The rows lie along a hidden order. The number after each row says roughly how far along it the row is, from 0 to 30. A new part has a new order.
[.01, -.07, .20, .64, .07, -.34, -.09, -.03, .06, .05, .22, -.29, .16, -.06, -.14, .00, .13, .42, .00, -.21, -.06, .13, -.05, -.16, .37, -.20, .15, .22, -.09, -.06, -.05, -.26, .02, .59, .26, -.38, .23, -.05, .20, -.05, .00, -.02, .06, .16, .16, -.09, .15, -.06, -.32, .05, .00, -.10, .04, -.04, -.12, -.06, -.16, -.26, -.01, .03, .04, -.25, .40, .04, -.16, .33, -.21, -.10, -.64, .02, -.07, .06, .24, -.25, .25, -.16, .26, .00, -.24, .67, -.20, .01] => 13
[-.36, .11, .39, .26, .03, -.33, -.14, -.17, .04, .09, .27, -.17, -.19, -.26, -.23, .07, .16, .48, .02, .28, .07, .12, -.07, -.01, -.06, -.26, .01, -.41, -.03, .04, .05, -.45, -.34, -.15, -.06, -.13, .66, -.05, .35, .53, -.08, -.06, .18, -.32, .16, -.09, .09, -.31, .05, .09, .02, .11, .18, -.04, .04, -.15, .06, -.74, -.20, .20, .02, .00, -.03, .03, -.23, .24, -.08, .07, .26, -.17, -.06, -.32, .52, -.33, .31, -.08, -.17, .06, -.18, .09, -.09, -.11] => 24
[.11, -.24, .16, .28, .15, -.41, -.23, .10, .12, -.05, .12, -.06, .15, -.39, -.01, -.01, .22, .15, -.05, -.14, -.22, .04, .02, -.05, .08, -.04, .12, .56, -.07, .06, -.15, -.20, .05, .05, .06, .07, .11, .11, .03, -.10, .01, -.02, -.09, .62, -.07, .05, -.31, -.04, -.37, .17, -.09, .07, .66, -.10, -.03, .03, -.05, .21, -.11, -.23, .02, -.25, .37, -.09, .06, .27, -.26, -.07, .61, .01, -.23, -.16, -.07, .11, .36, .14, .05, -.05, .02, -.07, .20, .01] => 7
[.38, .06, .12, .66, .10, -.43, -.02, .09, .02, .12, .23, -.20, .04, -.08, .09, .05, .14, .00, -.06, -.10, .08, -.11, .11, -.33, .30, -.16, .13, .19, .04, -.07, -.02, .06, -.27, .03, .28, -.48, .12, -.02, .30, .67, -.02, .05, -.01, .06, .13, -.20, -.11, -.17, -.17, -.13, -.06, -.01, .11, .05, -.02, -.03, .01, -.49, -.17, -.05, .21, -.09, .06, -.15, -.25, .28, -.30, -.02, -.14, -.06, -.14, -.03, .15, -.09, .24, -.18, .07, .16, -.22, .56, -.22, -.09] => 23
[.09, -.17, -.15, -.92, -.02, .32, -.02, -.05, -.04, -.02, -.08, .12, .09, .04, .17, -.05, -.18, .18, .13, .21, -.23, .08, -.11, .11, .34, -.05, -.01, .02, -.05, -.25, -.07, .29, .10, -.15, .16, .25, -.48, .17, -.17, -.23, .09, .02, -.01, -.11, .05, .12, .07, .17, .31, .02, .14, -.22, -.28, -.16, -.16, .16, .18, .20, .38, -.04, -.01, -.02, .13, -.33, .06, -.25, .24, .00, .05, .16, -.29, -.02, -.29, .17, -.08, .14, -.07, -.02, .03, -.40, .06, .07] => 12
[.31, -.12, -.16, -.92, .00, .18, .10, -.01, .00, -.01, -.16, .13, .16, .11, .26, -.08, -.13, -.10, .04, .03, -.18, .07, -.04, -.07, .19, .00, .05, .23, -.03, -.18, -.09, .45, .05, -.36, .17, .28, -.49, .19, -.19, -.24, .07, .03, -.14, .14, -.02, .06, -.05, .18, .09, -.39, .05, -.19, -.20, -.08, -.15, .15, .16, .11, .36, -.21, .04, .05, .09, -.35, .00, -.22, .25, -.02, .28, .13, -.28, -.08, -.40, .31, -.02, .15, -.05, .01, .04, -.57, .15, .03] => 12
[-.28, .03, .26, .82, .08, -.41, -.17, .05, .05, -.01, .23, -.17, .05, -.37, -.24, .06, .24, .45, .00, -.03, .01, -.05, .00, -.01, .16, -.02, .02, .00, -.10, .05, -.09, -.66, -.06, .28, .03, -.27, .55, -.07, .23, .06, -.04, .00, .07, .04, .09, -.08, -.08, -.31, -.10, .23, -.08, .15, .28, .03, .08, -.15, -.12, -.28, -.30, .17, -.01, -.13, .29, .16, -.14, .37, -.33, -.01, -.24, -.07, .19, -.02, .31, -.33, .25, -.11, .12, -.03, -.09, .71, -.15, -.03] => 17
[-.43, .06, .14, -.32, -.02, .07, -.12, -.10, -.05, -.03, .31, .09, -.26, -.22, -.08, .09, .20, -.05, .02, .25, -.07, .21, -.05, -.02, -.38, -.08, -.16, -.36, -.05, .25, .05, -.30, -.07, -.27, -.10, .17, .39, -.11, .01, .20, .03, -.04, .16, -.11, .02, .17, .16, -.17, .22, .22, .08, .12, .24, -.07, .04, -.07, .07, .16, -.05, .10, -.08, .02, -.11, -.10, -.09, .08, .22, .13, .24, -.09, .13, -.20, .10, -.10, .25, .18, -.16, .00, .17, -.23, .18, .04] => 20
[-.04, -.16, -.06, -.58, .09, .11, -.13, -.07, .03, -.03, .21, -.10, -.04, -.55, -.18, .00, .14, .71, .19, .19, -.22, .14, -.17, .18, .45, .07, .06, .12, -.17, -.03, -.15, -.21, .47, .39, .03, .11, .07, .00, -.02, -.26, .03, .05, .07, .02, .11, .19, .10, -.34, .18, .42, .02, -.09, .47, -.13, -.18, .01, -.10, .30, .10, -.05, -.05, -.10, .86, -.22, .09, .16, .12, -.05, .28, .15, .15, -.14, .12, -.13, .03, .17, .13, -.11, .20, -.11, -.10, .11] => 3
[.13, -.22, .02, -.08, .11, -.11, -.17, .00, .13, -.07, .12, -.14, .08, -.25, -.21, .01, .19, .47, .11, .05, -.30, .14, -.14, .13, .27, .09, .14, .35, -.11, .06, -.17, -.18, .40, .73, .11, .01, .01, -.08, .00, -.26, .03, .06, .04, .34, .02, .23, .05, -.13, -.19, .35, -.01, -.07, .71, -.10, -.21, -.02, -.17, .45, .09, -.17, -.05, -.34, .79, -.17, .06, .30, -.06, -.06, .43, .16, -.14, -.05, .32, -.04, .22, .13, .15, -.14, .09, -.15, .02, .09] => 0
[.67, -.09, .11, .56, .11, -.15, .03, .08, .07, .10, .03, .02, .16, -.10, .09, .03, .08, -.24, -.11, -.25, -.06, -.17, .06, -.16, .16, -.23, .19, .56, -.06, -.12, -.06, .23, -.10, .06, .14, -.26, -.48, .15, .09, .46, -.04, .17, -.12, .53, -.09, -.04, -.26, -.08, -.40, .07, -.02, -.06, .11, -.02, -.14, .02, .08, -.27, -.08, -.34, .18, -.23, -.16, -.18, .14, .16, -.30, -.09, .58, .09, -.63, -.05, -.09, .30, .18, -.01, -.02, -.02, -.13, -.02, .01, -.07] => 14
[.10, .05, .25, .28, .10, -.24, -.10, -.09, -.01, .09, .30, -.21, -.20, .01, -.09, .02, .02, .45, .03, .33, .08, -.03, -.10, .03, .42, -.28, .07, -.53, -.01, -.18, .02, -.10, -.08, .21, .20, -.27, .35, .01, .38, .44, -.02, -.02, .29, -.48, .20, -.08, .24, -.33, .03, .11, .04, -.08, -.03, -.01, -.22, -.17, .01, -.69, -.05, .23, .09, -.11, .17, -.12, -.22, .16, .03, .03, -.01, -.05, -.18, -.20, .37, -.27, .10, -.15, -.07, .00, -.35, .44, -.33, -.11] => 22
[-.11, .23, -.03, .07, -.03, .26, -.08, .04, -.11, .03, .09, .24, -.20, -.23, .14, .14, .08, -.73, -.08, .21, .18, -.21, .08, -.15, -.47, .02, -.21, -.38, -.01, .18, .18, .09, -.18, -.79, -.19, .14, .03, .02, -.03, .69, -.04, .06, -.05, -.20, -.14, .01, -.05, -.22, .31, -.19, .06, .19, -.20, .08, .09, -.12, .16, -.18, -.14, .05, .01, .16, -.66, -.14, -.09, -.05, .04, .17, .50, -.08, .01, -.13, -.12, .18, .07, .13, -.28, -.04, .20, -.26, .14, -.03] => 29
[-.09, -.05, .17, .12, .08, -.16, -.02, -.10, .01, .05, .07, -.31, .22, -.12, -.03, -.05, -.09, .81, .03, -.03, .06, .07, -.09, -.13, .51, -.28, .12, -.12, .00, -.26, .00, -.19, -.13, .02, .22, -.15, .36, .08, .12, -.14, -.06, -.16, -.03, -.35, .28, -.33, .15, .11, -.07, -.30, .02, -.14, -.37, -.14, -.10, .03, -.05, -.78, .12, .16, .02, -.06, .26, .00, -.27, .05, -.11, -.09, -.58, -.04, -.13, -.03, .11, -.31, .09, -.18, .17, .07, -.34, .44, -.27, -.06] => 18
[.31, .19, .16, .56, .03, -.28, .03, .08, .00, .09, .20, -.08, -.14, .02, .10, .09, .11, -.30, -.06, .11, .13, -.12, .15, -.27, .16, -.14, .07, -.13, .07, -.05, .04, .03, -.41, -.20, .16, -.36, .07, -.06, .27, .73, -.02, .07, .06, -.16, .10, -.12, -.10, -.13, .02, -.11, -.01, .05, .10, .16, .10, -.08, .18, -.49, -.22, .04, .20, .02, -.37, -.13, -.27, .16, -.18, .09, .03, -.09, -.25, -.08, .11, -.06, .22, -.08, -.13, .14, -.23, .44, -.14, -.10] => 29
[.51, .14, .17, -.06, .00, -.23, .28, -.04, .02, .08, .09, .03, -.18, .62, .17, .00, -.01, -.41, -.12, .16, .10, .06, .05, -.20, -.11, -.40, .06, -.38, .08, -.09, .03, .31, -.52, -.42, .22, -.20, -.04, -.02, .25, .55, .01, .01, .15, -.31, .08, -.10, .06, -.09, -.24, -.39, .02, -.04, -.07, .11, -.12, -.15, .23, -.84, .06, .00, .19, .00, -.61, -.15, -.30, -.05, .19, .13, .08, -.11, -.35, -.21, -.03, .01, .10, -.08, -.18, .17, -.39, -.27, -.11, -.16] => 30
[.27, .08, -.10, -.73, -.03, .22, .24, -.10, -.02, .03, -.06, .12, -.03, .11, .16, .01, -.07, -.20, -.03, .17, .03, .04, -.04, -.08, -.24, -.17, -.07, -.12, .00, .00, .05, .32, -.18, -.61, .02, .19, -.11, .02, -.07, .23, -.02, -.02, -.09, -.24, .03, -.09, .08, .05, .10, -.37, .08, -.06, -.17, -.06, -.05, .03, .19, -.34, .18, -.10, .04, .12, -.34, -.22, -.11, -.16, .25, .08, .45, -.02, -.21, -.15, -.10, .08, -.01, .08, -.16, .12, .01, -.64, .04, -.04] => 22
[-.59, -.01, .04, -.58, .02, .07, -.07, -.15, -.04, -.02, .16, -.12, -.05, -.28, -.11, .01, -.01, .73, .09, .32, .03, .22, -.12, .05, .15, -.09, -.10, -.53, .02, -.03, .04, -.37, -.06, -.31, .00, .19, .66, -.03, .05, -.16, -.01, -.19, .08, -.58, .20, -.08, .24, -.08, .28, -.12, .04, .04, -.07, -.13, .02, -.04, -.01, -.36, .04, .27, -.09, .11, .25, .04, -.26, -.03, .19, .08, -.27, -.09, .30, -.18, .09, -.30, .05, .04, .00, .06, .00, -.06, -.10, .01] => 19
[-.02, .00, .16, .24, .05, -.20, -.01, -.09, .00, .05, .09, -.27, .06, .06, -.02, -.03, -.06, .58, .02, .00, .08, .07, -.08, -.08, .32, -.26, .09, -.25, .01, -.18, .03, -.12, -.13, .13, .18, -.17, .34, .01, .14, -.04, -.04, -.15, .06, -.38, .23, -.27, .20, .05, -.10, -.21, .02, -.11, -.30, -.09, -.10, -.04, -.07, -.70, .09, .17, .01, -.06, .15, .01, -.24, .07, -.06, -.05, -.53, -.06, -.06, .01, .19, -.29, .05, -.19, .14, .06, -.31, .38, -.29, -.06] => 20
[.18, -.24, -.05, -.16, .19, .10, -.09, .03, .02, -.02, .28, -.22, .04, -.31, -.18, .04, .09, .67, .21, .20, -.30, .07, -.12, .13, .68, .11, .16, .21, -.07, -.05, -.18, -.03, .46, .83, .14, -.12, -.22, -.11, .09, -.12, .05, .08, .07, .21, .08, .32, .19, -.15, .05, .52, .05, -.17, .56, -.08, -.25, .04, -.12, .46, .15, -.07, .03, -.25, .83, -.27, .10, .17, .01, -.07, .01, .23, -.22, -.05, .25, -.08, .11, .15, .17, -.21, .09, .03, -.10, .11] => 0
[-.07, -.11, .25, .32, .09, -.33, -.12, -.02, .01, -.01, .33, -.30, -.01, -.01, -.16, -.08, .10, .71, .07, -.03, -.09, .16, -.08, -.01, .67, -.12, .14, -.06, -.05, -.12, -.14, -.30, .15, .75, .27, -.34, .37, -.01, .21, -.26, .06, -.04, .25, .02, .23, -.02, .17, -.09, -.15, .32, -.01, -.12, .21, -.06, -.14, .00, -.14, -.04, .01, .16, .03, -.24, .64, .01, -.09, .21, -.04, -.09, -.66, .03, .00, -.04, .15, -.37, .14, -.11, .19, .04, -.24, .82, -.23, .01] => 10
[-.21, .04, .29, .49, .04, -.37, -.17, -.08, .01, .03, .24, -.11, -.16, .03, -.23, .09, .21, .22, .02, .10, -.03, .13, -.07, .06, -.04, -.07, .04, -.35, -.03, .10, .01, -.29, -.04, .33, .02, -.16, .47, -.14, .28, .27, -.01, -.04, .24, -.10, .06, .03, .13, -.38, -.06, .18, -.02, .08, .16, -.03, -.07, -.20, -.14, -.35, -.16, .19, -.03, -.14, .20, .02, -.10, .34, -.08, .04, -.13, -.09, .12, -.11, .46, -.16, .24, -.11, .03, -.01, -.10, .17, -.12, -.06] => 19
